Below is a small trained network, with its code and all its weights. Each question gives an input and a class and asks what happens when units are switched off, that is, made to give their printed mean instead of their output.

import numpy as np


def w(rows, s, z=0):
    codes = np.array(rows[::2]) - 128.0
    scale = np.full(codes.shape[1], s)
    scale[-1] = z or s
    return codes * scale


def norm(h):
    return h / np.sqrt((h * h).mean(-1, keepdims=True) + 1e-5)


def f(y):
    return np.maximum(y, 0)


def log_softmax(a):
    a = a - a.max(-1, keepdims=True)
    return a - np.log(np.exp(a).sum(-1, keepdims=True))


def net(x, mask):
    res = np.array(x, float).reshape(1, 4) / 4 @ E
    u = 0
    for l in range(3):
        y = f(norm(res) @ A[l][:, :-1].T + A[l][:, -1])
        res = res + np.where(mask[u : u + 5], y, B[l][:, -1]) @ B[l][:, :-1]
        u += 5
    return log_softmax(norm(res)[-1] @ U[:, :-1].T + U[:, -1])


A, B = {}, {}
E = w([
[131,118,128,131,118,124,129,127,117,119],'x0',
[82,3,95,103,192,128,139,110,132,186],'x1',
[90,97,106,86,58,116,103,117,184,182],'x2',
[106,82,175,124,162,33,140,153,187,129],'x3',
],0.0045)
A[0] = w([
[113,152,82,178,63,245,79,74,126,157,166],'0.n1',
[133,133,109,173,130,250,121,108,94,110,102],'0.n2',
[113,54,107,111,151,238,188,97,124,155,4],'0.n3',
[97,107,150,83,32,86,37,136,186,175,21],'0.n4',
[130,141,253,143,80,112,162,204,195,100,97],'0.n5',
],0.0043,0.0019)
B[0] = w([
[67,141,154,46,63,32,150,136,77,143,255],'0.n1',
[194,211,101,152,237,145,111,20,238,50,225],'0.n2',
[171,18,54,207,176,238,68,110,79,241,208],'0.n3',
[173,35,65,169,128,234,179,62,178,194,226],'0.n4',
[158,86,2,168,103,185,110,209,88,207,220],'0.n5',
],0.0037,0.0038)
A[1] = w([
[150,128,147,147,61,96,137,114,158,149,87],'1.n1',
[134,154,130,134,152,196,88,65,78,130,175],'1.n2',
[103,143,152,121,54,145,149,145,195,131,175],'1.n3',
[62,121,104,2,66,134,158,88,87,178,249],'1.n4',
[50,73,163,67,173,93,143,120,72,156,250],'1.n5',
],0.0056,0.0021)
B[1] = w([
[136,85,118,160,149,147,108,78,135,131,165],'1.n1',
[139,69,90,163,78,104,180,136,172,223,234],'1.n2',
[173,105,94,168,163,139,83,3,116,145,187],'1.n3',
[228,182,112,76,115,111,99,160,143,45,252],'1.n4',
[57,203,196,141,141,182,194,157,69,82,231],'1.n5',
],0.0071,0.0046)
A[2] = w([
[96,77,108,19,58,221,43,136,129,124,85],'2.n1',
[161,124,134,161,149,83,47,255,126,130,23],'2.n2',
[173,187,89,106,95,134,211,107,135,143,175],'2.n3',
[165,85,118,134,161,173,176,168,166,101,94],'2.n4',
[88,69,165,61,169,165,147,79,173,92,3],'2.n5',
],0.0058,0.003)
B[2] = w([
[25,189,228,196,189,89,178,158,97,96,191],'2.n1',
[146,175,156,56,88,29,37,1,223,63,151],'2.n2',
[22,67,193,98,185,113,139,192,114,125,253],'2.n3',
[170,186,112,78,16,142,60,101,136,109,192],'2.n4',
[205,208,85,115,72,27,44,102,155,102,159],'2.n5',
],0.0066,0.0059)
U = w([
[20,118,196,131,176,163,223,231,60,114,89],'0',
[163,189,151,93,87,35,48,63,168,38,66],'1',
[198,8,36,227,137,187,127,62,145,254,255],'2',
],0.0077,0.00085)

Each question gives the input, the list of numbers given to net, and the class t.
The units are the neurons (one row each of A and B). Each row of codes is followed by its name. A weight is (code - 128) times the scale printed after its matrix; where a second scale follows, it is the last column's (A, B and U).
mask holds one flag per neuron, layer by layer. A switched-off neuron (its flag False) gives its mean, the last column of its row in B, instead of its output. The means were averaged over made-up inputs and are rounded, as every weight is.
A unit's drop is (log p(t) with every unit on - log p(t) with that unit switched off) / (log p(t) with every unit on - log p(t) with every unit switched off).
The circuit of an input: a set's keep is (log p(t) with only the set's units on - log p(t) with every unit switched off) / (log p(t) with every unit on - log p(t) with every unit switched off). Starting from the 12 units with the biggest drops (on a tie, the unit counted first), units are removed one at a time, each time the one whose removal leaves the highest keep (on an exact tie, the one counted first), for as long as the keep stays at least 0.8.
units of the circuit, in order: the units of the circuit, biggest drop first
top k neurons: the k neurons with the biggest drops, biggest first
top k neurons in layer l: the k neurons of layer l with the biggest drops, biggest first
drop when u is switched off: that unit's drop, to one decimal
input [-7,-1,8,8], class 2: units of the circuit, in order	[0.n4]
input [-1,0,1,8], class 2: top 4 neurons	[0.n1 1.n4 0.n5 2.n3]
input [-8,-7,8,2], class 2: top 2 neurons	[1.n3 0.n4]
input [6,-1,-7,8], class 1: top 3 neurons	[2.n2 0.n1 0.n5]
input [6,8,7,2], class 1: top 4 neurons	[2.n5 1.n4 2.n3 0.n5]
input [6,-7,-5,-2], class 0: top 2 neurons	[1.n4 2.n3]
input [-2,3,4,-7], class 0: top 2 neurons	[0.n1 0.n3]
input [-7,6,6,1], class 1: top 2 neurons in layer 2	[2.n5 2.n4]
input [-4,2,2,-7], class 0: top 2 neurons	[0.n1 2.n3]
input [1,0,-4,2], class 1: top 2 neurons	[0.n1 1.n5]
input [-6,3,1,-5], class 0: top 3 neurons	[0.n1 2.n3 1.n4]
input [6,-5,-6,-3], class 0: top 2 neurons	[2.n3 1.n4]
input [-5,-7,1,3], class 2: top 2 neurons	[1.n3 1.n4]
input [3,-4,-1,-6], class 0: units of the circuit, in order	[2.n3]
input [5,1,5,0], class 0: top 2 neurons in layer 2	[2.n1 2.n2]
input [-8,1,6,-1], class 0: top 4 neurons	[2.n1 0.n4 0.n2 2.n3]
input [0,3,4,2], class 1: top 2 neurons in layer 2	[2.n5 2.n4]
input [-3,-7,1,4], class 2: top 2 neurons in layer 1	[1.n3 1.n4]
input [-4,2,3,3], class 1: drop when 1.n2 is switched off	0.1
input [-1,8,7,-8], class 0: units of the circuit, in order	[2.n1]
input [4,4,5,4], class 1: drop when 2.n5 is switched off	0.1
input [-8,8,4,5], class 1: drop when 2.n5 is switched off	1.2
